Each row is followed by its group, which names the range that a hidden value of the row falls in. A new part has a new value, new ranges and new names.
[-115   19   25   69   54  -48   22  -93  105   97  -60  -64  -90  -91
  141  183   53  -48  -56   86 -120   -2    4  -84   46   64   98  -36
  -94  -15   -3  122  -91 -104   41    1  -47   63    5   21   20  -74
   80  -47  -18]  C
[  33  -24  -65   30  -17  -14   54  -80  172   52 -156  -44  -32  -92
  104  -41  -68  -12 -104   55  -72    0 -107   35   56   32   55 -166
  148  -87   18 -115   55   42  -97  -70   52   75 -123   54   38  -51
   56   41   75]  U
[  33  406  454 -230  125  214   89  120 -135  222   71  -75 -225  514
   48  201  217  158 -145  -66 -145  191  337  237  155 -157 -235  345
   28  253  224  282 -250 -125  564  405 -194  377  235   26 -148  -40
  433  172 -105]  U
[  61 -277   53  -47 -350  -82  122 -249  300  128   89 -163   70  462
  -20 -285  307   90  -54    0   50  113    7  309  161  -80  242 -299
  188   78 -150 -453 -207   97   67  165  -72 -242  -91  277 -322  -38
  392 -137  321]  E
[ 125  -17 -199   20 -365  -96  -51   49   61  106  -83   93  157   86
   42 -679 -100 -109 -289  112  -15   33  213  346 -186  -73 -259 -352
  564  -83  -66 -487  205  418  -68  163  190  184 -210  115   18   90
   64  231  140]  W
[ 252  166  221  130  219  399  302  -53  103 -179  -45 -276 -166  106
 -160   13 -269   62  -85  133 -209 -134   27  354  -80  247 -389 -136
   -4 -118  159  -18  -23   26  118  -68  -71  482  -17 -184  142   64
   19  135 -278]  T
[-156  195    5  -22 -177  231   23  142 -245   51  113  473  -51 -230
 -297 -181   31 -176  203   30   30 -163  237 -292 -205  101  -40 -242
 -263 -207  -86  160  132 -335   37   12   73  -79  454  -82  351   -1
 -320  261 -410]  Z
[ -90   85   55  130   82  106 -131 -233   22  132 -157 -342 -139  -22
  252   78 -205 -368 -483  243 -373 -218   89  193 -158  110 -160  181
   -7 -211  -85  106  -10  114   30  153  -92  289   31    9  -69 -126
  110 -126 -143]  E
[  57  -64  -34  160  -26 -159  110   81  231   73 -251    0  -30  -97
   41  -24   71  242  190  169 -143  179   38   24  -18   54   59 -279
  122   73   31  -46   26  -39   -2 -104   33  162  -81   83  151  115
   62  172  131]  W
[ -11   11  109   24  -50    5 -128  105 -174  133   70   29  -27 -114
   50   94  -85   46   11   68 -205  -15   89  102 -163  -63  -93  -49
   66  107  212   49  -37  -49  154   45  -96   92   40  133   25  -44
  103   40 -102]  T
[ 232  128  227  -48 -531  383  224   84   94  121 -289  286 -224  -20
 -610 -388  -15  355  348  211  165  111  397  298 -113  197 -246 -144
 -217   37 -144 -159  -91 -205  145  281  247   57  559 -165  356  435
  -24  255  272]  E
[  51 -235   46   83  -91 -157   -9 -162  174  141   64 -157  159  243
  126 -156  183   52  -12   63 -100  115  -21  175   93  -51  150 -222
  272   66  -44 -210 -132   75   55   46 -135 -135 -156  203 -120  -58
  300  -72  142]  X
[-264  155 -173  -84  -53  -75  -58  128 -146  189  224  109   19 -105
   12    5  203   49   55   56  115  229  199 -277 -269  -12 -123   90
 -103  -15  -99  205 -272  -89   11   21   95  113  206  -36  302  176
  -66  233  -77]  M
[  -6   91 -134 -147 -237  151   32   79   78   -7 -179  272 -327 -278
  -75  -41 -204   74  -57   15   63 -158 -137   98   83  -32    1 -311
    6  -11  248 -244  179   59  -82 -101  290   93  -81   10   27   17
  -20   92  200]  M
[-140   -5   83   72   59   45   80 -138   87   61   24   91  -50  -36
  -60  -18  117  -43  111   63  -91  -42   -3 -223  112   35  132  -75
 -144 -137  -41   91    7 -218  -40   63   -6  -65  108  -94  102    7
  -73  -11  -69]  Z
[ -53  -15  -29   32  -26  -79   53    2   24   84  -48  -32  -66 -107
  147   64   21  -27  -41   13 -139   28   -1  -46   -2   37    9 -113
   24   -5   18   60  -26  -67   24  -25  -61   56    0  118   61  -89
   68   51  -41]  X
[  57  -50  -63    1 -123  -14   82    8   50   41  -59  -32  -89  -71
   70 -106  -58   28  -83  -10 -169   -7  -26   99  -49    1  -62 -201
  116  -25   52 -157   63   63  -44    3   30  113  -65  137  -23  -39
   35  103    1]  T
[ -38  -19  -14   90  105 -119  -86  -90  153  153 -116   -1   45    1
  166  -35   93   23  -29  139 -115   92  -28  -50  113  -30  108  -92
  191  -12   20   25   -8   13   -1  -12   18   39 -113   -1   89    3
  127   46   81]  B
[ -77  -20   14   13  -45  -22   -2  -52  -33   81  122   20   -3    0
   34 -144   15  -39  -73   14 -133  -11   47  -19  -34  -70  -74  -56
   84  -53   59  -76   13   24  -18  143   11   59  -40   15  -12   13
    2   26  -29]  D
[ -25   16  -67   -2  -15   34  -22  -56  137   95 -130    2 -129  -14
  119   57   51  -40  -80   80 -120  -56  -76   30   57   32  157 -221
   28  -47    2  -29   13  -13   12 -122   27   39  -14  113  -15 -113
  118   70  -29]  C
[  54  -85  -42 -174 -276 -126   -1  126  -31  179   93  137   60  223
   81 -198  248  118   25 -148  -23  164   31  104   36 -202  144 -314
  307  149   54 -232  -16   18  128   24  -61 -139  -14  389 -143 -141
  261  192   44]  D
[ -85   40  -23    2 -153  -51  132  111   82  107  -64  283   75 -184
 -172  -46  157  153  323   38  176  188   97 -276  -43   46  162 -200
  -73  -31  -88   50  -38 -289  -41  -61   70  -98  195    8  300  101
 -109  186   42]  H
[-111  -30   27  155   23  -60   25  -97   67   76   41   78   97  -96
  -35 -148   60  -50   76  121  -93   17   95 -181  -37   34   22  -88
   -4 -128  -66   22   25  -99  -76  103   23   11   19 -109  149   80
 -121   23  -58]  B
[ -84   25  110   65  -26  -41  243   59   32  -22  -70  137 -225 -222
  -18  140   21   85  162  -46 -175  -24   45 -181  111   52   16 -155
 -218   44  141  119   81 -265   61   70  -33   83   69    4   51  -41
  -90   33  -58]  Z
[ -91    0  -55   31  -37  -90   26   14  -37   56   40    7  -30 -140
  139  -28  -56  -82 -109    3 -121  -14   18  -43  -45  -13  -87 -100
   89  -35   79   -8   32   18  -19   36  -17  101  -86   66   46  -60
    4   34  -42]  X
[  51 -187  -98  400 -136   56   45 -261  186 -176  138 -170  -11 -218
 -200 -556 -408  -18 -163  400 -143 -228  144  405 -265  206 -564 -274
   97 -146   81 -497   40  491 -235  215  317  383 -399 -443  121  475
 -219 -153  215]  M
[ -28   16  -34  -32 -121   20  102    7    1  -17  -14   86 -196 -182
   41  -33 -124  -17 -103  -45  -95 -103  -37   33   51   -2  -97 -188
    1   -3  172 -113   92   17  -14   46   79  102  -85   30  -17  -53
  -16   17   28]  D
[  31 -287  173   83 -309   13 -277  -82  153  256 -312  328  249 -517
 -284   90 -226  210  472  254  199    1 -230  -70    5  -68  554 -153
   71  -22  113 -196   77 -338 -223 -143   60 -555   92  101  214   64
   16 -261  479]  H
[   0   52   -5   48 -185   39   89   12   23    3  -90   61 -196 -197
   10  -91 -175  -55 -143   59 -141 -129  115  137  -54   65 -184 -173
  -24   -8  101 -125  104   71   22  135  103  212  -44  -15  -17    8
  -36   24   24]  C
[-205  -27 -125    2  -47 -261 -154  185 -250  199  193  149  221 -158
  201   -4  133 -120   41  -52 -136  119   92 -298 -263 -141   86 -106
  169  -23    2  135   24 -128    1  -52 -145  -72   56  289  115 -163
  -45  175 -269]  Z
[ -57 -163  184  189  288   12  -33 -102   91  113  116 -142  217  118
  -29  222  211   86  335  137 -271   57 -132 -203  -94  -11  392 -118
  -35 -114  -23  159  -98 -331  -15 -221 -290 -133   92  151   48  -94
   40   10 -304]  B
[-97  -4 -25  15 -37 -53  12 -44  64 104  12 -42  13 -72  83  50  19 -27
 -58  53 -36  44   2 -49 -54  -4  57 -48  34 -43  -1 -12 -74 -35 -30   5
 -15  48 -30  69  24 -30  55  -3  24]  H
[ -63  109  -96   12 -131   47   51  140 -135   -8   72  185 -209 -167
  -14 -154  -59  -50  -60    9 -204 -123  163    1 -163   22 -234 -254
  -59  -22  113  -40  134   39   46   66  120  242   45    2   62   21
 -146  218 -215]  B
[-151  113   41   49  130   54   51   11 -105   47  -20   -7 -101 -284
   79  210 -117 -137  -41   19 -212  -79   -2 -245 -120   66  -53   88
 -166 -161   50  262   46 -222  -45  -10  -76  150  135  -14  159  -97
 -155   47 -261]  D
[ -85  202  -93  363  117 -194  157  173  -18  -20  -84  268  361 -467
  -53 -133  -23 -140  223  226  187  188  388 -421 -269  374 -239 -257
   23 -149 -217  383   -2 -261   24 -144  -14  174  141 -291  810  128
 -353  303 -350]  B
[-304 -126   52 -103   63  -21   42 -241  110  130  199 -193 -103  -26
   91  413  164   23   18  -70  -42   23 -262 -286   91 -105  376  205
 -299  -74   13   77 -269 -249 -138   10 -104 -181   28  117 -210 -105
   89 -276  109]  H
[  -9 -101 -143   61 -134 -153    8   74  -21   30   16   12  -77 -151
  180  -45  -28  -15  -70    4 -197  -34   -4   77  -82   12  -52 -342
  123   71  108 -111   47   86   29  -85  -18   75 -139  209  -12 -105
   65   83  -57]  Z
[ -42  122  149  -31  -81  113   40    8  -70  118  -27  -12  -82  -87
  -24   36 -117  -46 -102   32 -127  -25  135   38 -114  -15 -126  135
  -42  -58   57   43   -4  -86   50  210  -26  172  130   10    2   -5
    3   19  -44]  C
[  89 -141 -148   99 -323  158    2  -37  -80 -140  339  103  -96  -28
 -265 -691 -255   22 -111  125 -154 -259  116  415 -269  -16 -502 -463
  178  -70  199 -612  153  455 -127  180  312  230 -250 -159  -34  309
 -176   90   15]  D
[  23  206  153  -67 -147  278 -217 -192 -215  323   23 -308  311   97
   79  -71 -199 -510 -520  147   61  -29  304  233 -426  162 -234  434
  143 -301 -399  160 -290   -4  109  240 -237   32  410   86  166 -178
  188  -47 -262]  C
[-158  -19   46  112   46 -173  108    6   25   73   81  -13  -18 -131
   99  183  144   52  109   22 -118  111   99 -215  -20   46   46  -47
 -146   69   20  183 -139 -195   76   48 -103   58   28   30   72  -17
   -1   -5  -75]  U
[-232   98  289  129  214   -1 -129 -213  -70  340   54 -198  273   76
  102  223  205 -256  -24  171 -154  138  248 -326 -160   67  152  492
 -163 -206 -338  509 -283 -391   98  249 -324  -71  417  -26  170  -88
   51  -96 -277]  U
[ -68   13  -21   30   73 -140   31  -58  122  103 -145  -45  -13 -163
  229  156  -11  -27 -102   19  -57   80  -85 -120  117   10   96  -19
   97  -11   52   86  -22  -67  -24  -37  -35   51 -112   59   69 -112
   97  -23   79]  B
[-260  231   -7   66  186 -168    7  139 -133   74   21   64 -132 -282
  263  264  -33 -107 -135   27 -197   26  161 -268  -67  -15 -168  113
  -80   35  184  345   18  -96  112   94  -32  347  -46  -64  118  -63
  -77   82 -190]  C
[-309  273  237 -122  -91  268   91   51 -405   77  377  -30 -239 -135
 -104  360  -59 -241 -133  -87 -128 -177  314 -153 -341   64 -248  351
 -576  -67   28  366 -247 -337  224  313 -186  179  474   -9  -42 -111
 -122  -75 -439]  H
[ -67  -51  -14  -95 -115   41  -47  -53  -29   94  102   63   23  -35
   25  -34  -28  -70  -61  -37   19  -56 -117   -3   15  -88  108 -133
  112  -69   85 -128   -4  -35  -46  -31  -21 -132  -30  140  -23 -118
   87  -33   19]  X
[-139    7    7  -61 -150  -86  -93   -4  -97  199  122  180   58   26
   36 -219  134  -57  -33   -9  -44   66  132 -107   -5 -150    6  -16
  124  -19   -3  -37    8  -32   24  225   29  -75   67   61   21    8
   35   66   29]  Z
[ -97  -27   21   79  -31   12   81  -20   42   40   15   -6  -44 -163
  -27   85  -21   -5   71   62 -132  -38    6 -105 -118   48   65 -106
 -125  -86   11   15   -4 -142  -61  -18  -29   59   51   45   39  -13
  -82    7  -91]  H
[-109  -24   -7   44   -3  -83   34  -41    8   69   22   25  -31 -149
  101   47   11  -48  -22    9 -106    1  -12 -133   16    5   29  -77
  -10  -35   46   53   -8  -95  -19   26  -33    8  -19   41   60  -64
   -4  -11  -33]  D
[-181  214  -32   80   93   94 -319 -125 -238  266  -76 -171  -80 -162
  346  166  -99 -526 -470  217 -320 -190  229  -29 -276  192 -180  254
 -119 -203 -230  448 -123  -31  151   87 -141  169  321   24  179 -225
   66   15 -418]  D
[ -73  -55  113    7   43  -64  141  -53  132   79  -80  -63 -166  -81
  110  335  121  124  108  -40 -155   58 -108 -133  162    9  238  -52
 -174   81   88  127 -102 -258   63  -32 -123  -32   35  142  -74 -131
  126  -69   35]  B
[ -86  -58  -40   21  -24  -47   23  -73   15   86   54  -82    1  -49
  116  -25    1  -81  -90   11 -138   -4  -40  -47  -48  -12    8  -56
   62  -96  -12  -28  -21  -10  -71   21  -50   27  -35   99    6  -64
   31    2  -38]  X
[-201   68   24   55  -77  160 -197  -37 -163   46  196  184   17 -251
 -167 -107 -250 -171  -61  198    0 -237   69  -16 -241  -46 -129  -44
  -33 -166  177  -83   71   11  -76   82  120   56    4 -166  128  102
 -166  -84  -71]  W
[-129 -116   63 -120 -157   81  -88 -164   -2  161  255  -43  -18  148
  -48  -28  109    8  -42  -14  -47  -39  -69   44  -23 -165  170   15
  -33  -34   33 -192 -151  -17  -36  144  -12 -156   31  130 -232  -20
  137 -134   90]  C

New part:
[ 164  353  414   78  168   75 -206 -196  154 -316  -70  429  255  -66
  110   62 -180  -24  -78   11  -99   31 -134  281   99 -501  -50 -182
   -2  110  132  233  -38 -124   86 -370 -231   83 -185 -195 -257  -58
  130  514  138]  (52)
[ -79  438  235  150  -20 -220  404 -117 -331 -268  169  403   39  323
 -229   28   21  -27  255  305  411  -36 -286  128  -23  303 -304  -86
  150  142 -359  269 -347  -82  335   85  -83 -159   67 -311  -55  -12
  194  -48   -4]  (59)
[ -28   56  170   24  -87   46  -68 -142 -179   49   51   42  -23 -144
  102   75  -93    1 -164  115  119  -94   71 -168   72  136  -64   90
  118 -199  190  267   47 -107 -131  -98  267  514    9  -20   18  134
  188   15 -139]  (68)
[ 231  293  322  265   87  126 -405 -135  129  -64 -141  235  215  137
  379   43 -282    4 -321  -14  250   66  161  147  198 -231 -174  -10
  262  -39  -34  341   18  -59  -34 -247  -52  138  116  -29 -210  116
  108  490 -147]  (78)
[-142 -251 -139 -105   13  -41  340   73  133 -131   30  135    4    3
 -444   25  -32  -43  208  100   -3  -27 -145  117  -71  213   57 -159
 -130  143    1  -78 -100 -126  192 -108 -252 -273 -301 -125    7 -128
  -36  -73   12]  (74)
[  55 -127 -184  173  167   70  135   38  143  -96 -187  -56 -152  -59
 -209  126  341  -87  217  -94  -44   11 -232  214 -282  -85    7  -29
 -254  181 -281  -59  -82   32  -98   81 -198 -203   25 -250  155 -150
  -40  135  199]  (59)
[  -9 -189 -136 -140  103  -76  161   32    2  174   19 -153  -53   55
   33   29   24   22  167   85  -10  -20  170    6  -65  162    3 -123
   23  -23  -72   -9  114  188   63 -196 -112  -81 -163  130   97  -75
 -112  -68  -75]  (71)
[ -94  -91   29 -131  -56    7   -4  -25 -210  293   43 -192   57 -122
 -139  158 -157   63 -154  -10  -99 -239  133    4  127  112  -19   32
   49 -313  103  -17  104   58 -118  131  183  270   31  -55   89  -23
 -263  -85  -23]  (76)
[   6 -548 -308   36   -2  129 -148  271  241  112 -190 -162 -177  127
  -30  -22  -68 -127  264 -283 -139   86  151  134 -122  275   65 -116
  -65  -55  -45  147  185  181   65 -243 -328    6  -78  -92  -12  -89
   32  -85 -188]  (78)
[  53  -29  -65 -166  243  -87  225  -65   87   87    8 -159   49  -19
  -99   95  117 -141  305  204   -2   42    6  -29    5  -36  151   81
   39   99  -38  -40   12  156   86 -214 -162 -221 -160   70   38  -29
 -174  142  122]  (68)
[-109 -117  196  -23 -162   64  -92  -74 -295  227   70  -75 -104 -248
   57  164 -179  139 -305  -53 -125 -384  153   46   99   86 -103  -87
   13 -374  144   85  111  -52 -163  -12  281  545   -3  -88  218   -7
  -41 -166 -209]  (83)
[-513 -272  181   -5  -51  -79   46   59 -206  127   93  214    8  153
 -230   -7 -100  167    9   49  -69 -144 -144  197  103 -268 -181 -341
  -18  -75   -2 -127   53 -561  358  258  154 -253 -181   20  393   44
 -145  230 -280]  (58)
[ -77 -112 -232   72   93   14  201  188   -4 -197  -45  219   72    5
 -364 -174  296  145   92  155   42  132 -165 -127 -226  233 -134 -181
 -105  249 -168  -61  -62  -83   56  299  -23   -5 -122 -111  -13 -188
  153  -29  115]  (71)
[ 188  138   36  -64  180   -3 -138 -152  -91   45  -36 -238   81 -466
   30  179  151   36 -117   29 -255 -249  161   10   96 -316   91 -192
 -164 -173   24  -73  221  172 -220   19  116  190   47  144   -6 -181
 -276   85  192]  (78)
[ 196  341  324  131  224  141 -102 -115  132 -231 -138  575  373   21
   74  -52 -142  157 -239  210   44  112 -123   49  135 -493  -77  -89
  207  267  118  209 -202 -330  114 -251  -62   24 -255  -83 -167  -37
  215  573   28]  (83)
[  63 -228   14   41  149  111  -67   81  200  192  -62 -171 -107  139
  116   33   60 -133  106  -45   49   74   97   55  -94   91   16  195
   28   26 -136   44   81  201  -93 -193 -248  -16 -102  -67   73   56
  -13  158   -3]  (57)
[ 267  181  111  -47  146  173 -122 -137  117   68  -53   11  289 -329
  103   68  -58  213 -604  164   41  -67  229 -160   63 -113  -11   89
   35  -47  172  -50   70   59 -454  -24  144  354 -145  148 -172  -49
  -83  213  184]  (83)
[ 159  115  -15    1  -63   45  -18 -150   -6   63  -22  -64   53  -41
  129  123 -178   52 -309   49  279  -17  234  -76  -20  304 -101   65
   61 -191   73  246   64  124 -318 -111   86  297   46   93 -217   69
   40  -50  -13]  (59)
[-188 -288 -135  -86   87    8   10  113  146   30   -5  -63  -76   91
  -74  -80  179 -164  317  -30  -59  263 -112  -69 -244  127   17   91
 -105   66   36   -5  160   58    1  -10 -121  116 -152 -117   62   49
   94  174  110]  (59)
[ 104   60  112  101  117  -74 -250 -110 -150  205  -87 -276  -77   78
  238  200  -75 -152  221  -92   -4 -171  231  197  238 -225   -9 -141
  127 -261 -186  264  194  159  157 -175  -32 -118  274  113   60   38
 -235  157 -192]  (57)
[ 306  219  241  196  229  165 -312 -219   -2 -102 -278   48   96 -240
  108  228  -11  155 -206 -120 -155 -218   76  294  135 -650  -46 -303
 -110  -82  -10  293  103  -60 -134 -149  -29  -16   96   82 -155 -110
  -90  338   71]  (59)
[ 125  211  165   54  220  136 -236  -68  -83 -172 -184  189  223 -349
 -154   82  150  166  -98 -101 -448 -113 -179  171   -3 -633  -24 -275
 -212    2   95   50   81  -77 -107  155   43  252  -29 -189 -107 -255
  -66  338  330]  (58)
[-256 -389 -243 -139   91  -35   67  182  124   -3  -37   61   79   53
 -338 -114   52    1  273   33 -166  147  -61  -27  -31  -74   79 -279
 -126   93   92 -111  153 -251  268   82 -104 -289 -280  128   44  -87
  -97  153  -33]  (76)
[ -62   67  -31  -86 -159  -63  251   19 -259 -111  169  165   71 -186
 -372    2  -69   14  -18  206   31 -178  -48 -181   57  482  -27  -69
   18 -101   92   83 -118  -46   42   98  126  374  -95 -193  -94 -133
  109 -342   -4]  (52)
[  74  -76 -292   -6  201  -19   51   -6  390 -105  -98  -57  160 -107
  -26  -28  165  -55  -60  130  158  237   61  -57 -138    9   52  -55
  -86  218  -75 -243  100   41 -132  -20  -97 -215  -92  145  -32  -71
 -140  331  153]  (71)
[ 170  178 -104  -64  -84  -19  279 -193  -91   -5   10  120   92 -134
  -24  127 -190   42 -194  285  288  -56  115 -243   67  304   52   57
  174  -64  203  265 -178 -131 -122 -256  195  225 -117  122 -124   23
  140 -132 -117]  (68)
[  25   54  -65  -30  -23   37    2  -60    5   15   -5   14  214 -288
 -181   87  -91   45 -329  123   37 -107   63 -116  118   68   33   13
   24 -101  139 -110   -2 -117 -183  140  212  234   -6  -23  -27  -67
 -152   86   52]  (58)
[  24  129 -114  -51  -33  -77  148  -48 -277   27   65  -74   -2 -186
 -171   93  125   56  -14   79  -29 -151   18  -94  -73  193  -55 -125
 -123 -160  -57   37   29   84 -147  228  166  239   51  -22  -20 -152
  -69 -213  136]  (76)
[  99  292  238   97  -50   82   54 -127   59  -96   45  328  205  223
   69    3 -252  169 -477  153  481  104   57   22  -77  316 -315  117
  129   22  -30  237 -134  -25 -254  -23  -54  187  -98  -88 -314  112
  201  134   62]  (74)
[ -28 -140 -134  -56   39   27  164   93  114  -37    2  127   96   14
 -238  -46  -15   48  -19  115   49   57   -8  -45  -66  181    3  -85
  -46  102   10  -43  -38  -90   18    0 -123  -86 -251    0  -65  -97
    8   12   31]  (52)
[ -13 -367 -320 -137  146    4  113  128  136  179 -136 -124   50  -83
 -178   23   -7  -64  252   75 -190    4   85  -74   96  -52  242  -85
   93   59   92  -95   35  -61  214 -209  -54 -181 -192   90  185 -123
 -189   82 -147]  (67)
[ 126  612  214   76  136 -208  606 -155 -134 -450  224  459  177   53
 -395   40  198   -9  128  464  338  -79 -359  118  -99  222 -178  -81
  -41  376 -413  -39 -469   25  167   75 -265 -315 -155 -323 -156 -220
   88  -33  345]  (76)
[-237 -417 -276  -76   65   11   93  136  353  155  -57  -65   45  159
 -115  -20    0    9  -57  -38   85  216    3  112 -208   44  -19  -39
 -127  107  -50 -331  113 -143  -62  103 -145 -356 -236   77  185    9
 -232  296   11]  (78)
[ -68 -221 -155   45  150   99  130  148  191   33 -108  180  123   95
 -158 -118  110  116  -58  160   88  178  -78 -101 -116   18  -39   33
   79  261  -46 -129  -94 -205   34   67  -23 -115 -235  -35  147  -39
   53  261  -25]  (71)
[ 394  338  153  111  280   92 -183 -215  294  -57 -159   23  178  -83
  401  134    5  -47 -222   27  105  107  111  152  -48 -322  -20   90
   59  110  -84   76   17  245 -280 -354 -177   74   -3  -30 -142  -28
  -41  501  209]  (67)
[ 286  406  428   52  264   98 -143 -167  -12 -160  -81  289  270  -45
   44   74  -92   57  -50  111  -95  -65  -41  152  177 -429  -46  -62
  112   79   35  299  -72   53   56 -275 -187   94 -119 -133 -287  -82
   65  358  180]  (57)
[-223 -403 -169   83   75  108  -86  192   66   51 -152  -74   31   -2
 -382  -38  132    9   95  -38  -38   54  -88  -28   -6   54  -26   -3
  -25   19  -28  -44  114 -159   63  321   55  -34   62  -97  103    7
  -89  156  -45]  (68)
[  68   76  149  -31  -45   20  -96  -92 -134  224   86  -45  111   17
  170   44 -256  103 -345  176  250 -116  352 -181  225  193  -94   29
  228 -249   87  197  103  -20 -116  -74  182  229  -32  260 -100  122
  -28  -12 -208]  (76)
[ 167  200  242  227  127  116 -293  -35  -64 -187 -151  245  126  -79
   89  -10   -1   26  -18  -13  -75  -37  -37   81  110 -210 -124 -120
  136   21  -29  317    6   13   83 -121    2  354  122 -247 -117  -72
  200  268  -33]  (71)
[-141 -362  -32 -119  -28   34  -32   61  228   31    5   18  -53   87
  -25   -3 -206 -103  120  -86  -39   82   81  112  -41  131   44 -112
  -67  -51  167   85  166  -44   91 -332 -246  -17 -286   10  -43   41
   37   81 -134]  (57)
[ 134  497  299  112  174 -163  332 -195 -300 -218   93  135   23   63
 -208  185  185   -4  237  223  169 -219 -220  273  -30   43 -211  -92
  -11  102 -430  174 -240  237  127   42 -195 -174  120 -292  -84 -148
  -43  -48  240]  (68)
[-161 -145  142  -65  -61   57 -124  -44  -62  210  -12  -62   92   62
  -53  110 -291   83 -217  -51   60  -91  129   93  118   91 -128   36
  112 -262  149  118  146  -35  -75   27  100  209   17  -42  -17  123
 -143  106 -115]  (59)
[-208  -52  124 -134  -49   21   62  -55 -171   70   81   -2  139 -184
 -331   94  -83  150 -240   70  -52 -176  -40    0   36  120 -115    2
  -55 -191  161  -65   80  -57 -153  270  198  316  -46 -136   -3  -12
 -153  -20  118]  (59)
[ -48  -77  -71  -66   55  -29   13  -13 -196  146   -2 -129   31 -110
 -118   30   59    6   89  161   -6  -73  107 -233  134   51   46  -23
   98 -139   80  122  107  -64   49   79  227  152   23  153   53   21
  -54  -20  -91]  (59)
[  82  105  364  180  289  170 -470 -112  126 -132 -196  122  154 -110
  141   31   81   -4  -41  -66 -153   50  -54  156  122 -670  -56  -92
  -13   38   57  203  199 -115   -2  -83  -42  107   38  -36  -94   57
   40  642   95]  (59)
[ -36 -120 -156  -76  -24  -41  202  -14  -68   56   34   -7  -47 -180
  -75   53   34   28   -5  133  -15 -102   46 -105  -49  160   44 -111
  -23  -34   53  -43  -13  -76  -20  -87  117  144 -153   31  173  -95
    3 -108  -90]  (67)
[-143 -237  -73 -123  -13  -36  306   14   79  147   60  105  -42  302
  -34  -11 -162   89   16  169  268  101   88  -16 -102  252  -73  -58
   60   56   19   90  -41 -180   90 -215 -131 -274 -369  207   50   94
   62   -8 -193]  (59)
[ 176   40  215  149  204  217 -469   -9   99   -1 -185   -4   97 -257
  174   44   84 -112  -45 -128 -295  -11  -11   32   95 -426   68  106
   43  -45   96  125  143   76 -127 -120   12  472   76 -246    4  -33
   49  445  100]  (78)
[ 169  164 -122 -207  -81 -116  250 -138  -92   92   67  -12  165  -77
  -88  165 -357  -85  -11  202  124 -126  202 -110  217  338  140    5
  217 -175  183  183 -111   90   54 -340   19  109  -93   51 -185  -68
 -115 -197  -94]  (76)
[ 191  164  341  141   58  162 -194 -113  -24  126   68   -9   -7 -146
  356   45   24   47 -442  141  188 -117  200 -142   28   62 -124  244
  122  -98  -39  104   35  102 -375 -102  125  510  -37   -9   43  109
  157  145  -22]  (78)
[-138 -173 -172  -67   97  -41  244   53  279 -123  -26   14   32  144
 -293   33   91 -129  230   -5  109  224 -211  193 -292  245  -43   56
 -160  190 -114 -123  -15  127  -17    6 -329 -222 -136 -251  -56  -43
  -76  156  241]  (68)
[-209 -313  -57 -148  -48   -3 -201   21  -45  166  -15 -187   80  -86
 -153   57 -212  139 -150 -109 -109 -125  265   65  145   -9  -56 -334
 -114 -327  181   19  390  -81  -15  135   97   13  -30  281  -87    1
 -284    0 -125]  (57)
[ 226   52  -68 -144   98  -24    1 -164    3  259   -2 -245  155 -266
  130  173 -174   47 -280  221   72 -205  421 -172  298  -70  172  -62
  142 -199  132  -14  118   20 -135 -224  159  -32  -87  451  -20  -25
 -309   32 -129]  (58)
[   8  156  485  169  100   90 -248  -96 -143 -178  -13  208   18 -100
  -23   66    0  -24   46  -24 -134 -190 -128  212  140 -284 -133 -112
    2  -56  -24  278   36  -43  115  -95  -67  280   39 -294  -51   -9
  143  230   12]  (74)
[  92   85    2 -137   39  -12   48  -84  -89   55    7   23   84  -73
   -4   70  -99   12   26   75  -65  -28   89  -70   28   24   36  -65
   24 -113  154  191   50   56  -37 -180    9  205 -140   44 -135  -57
   13   -9   49]  (57)
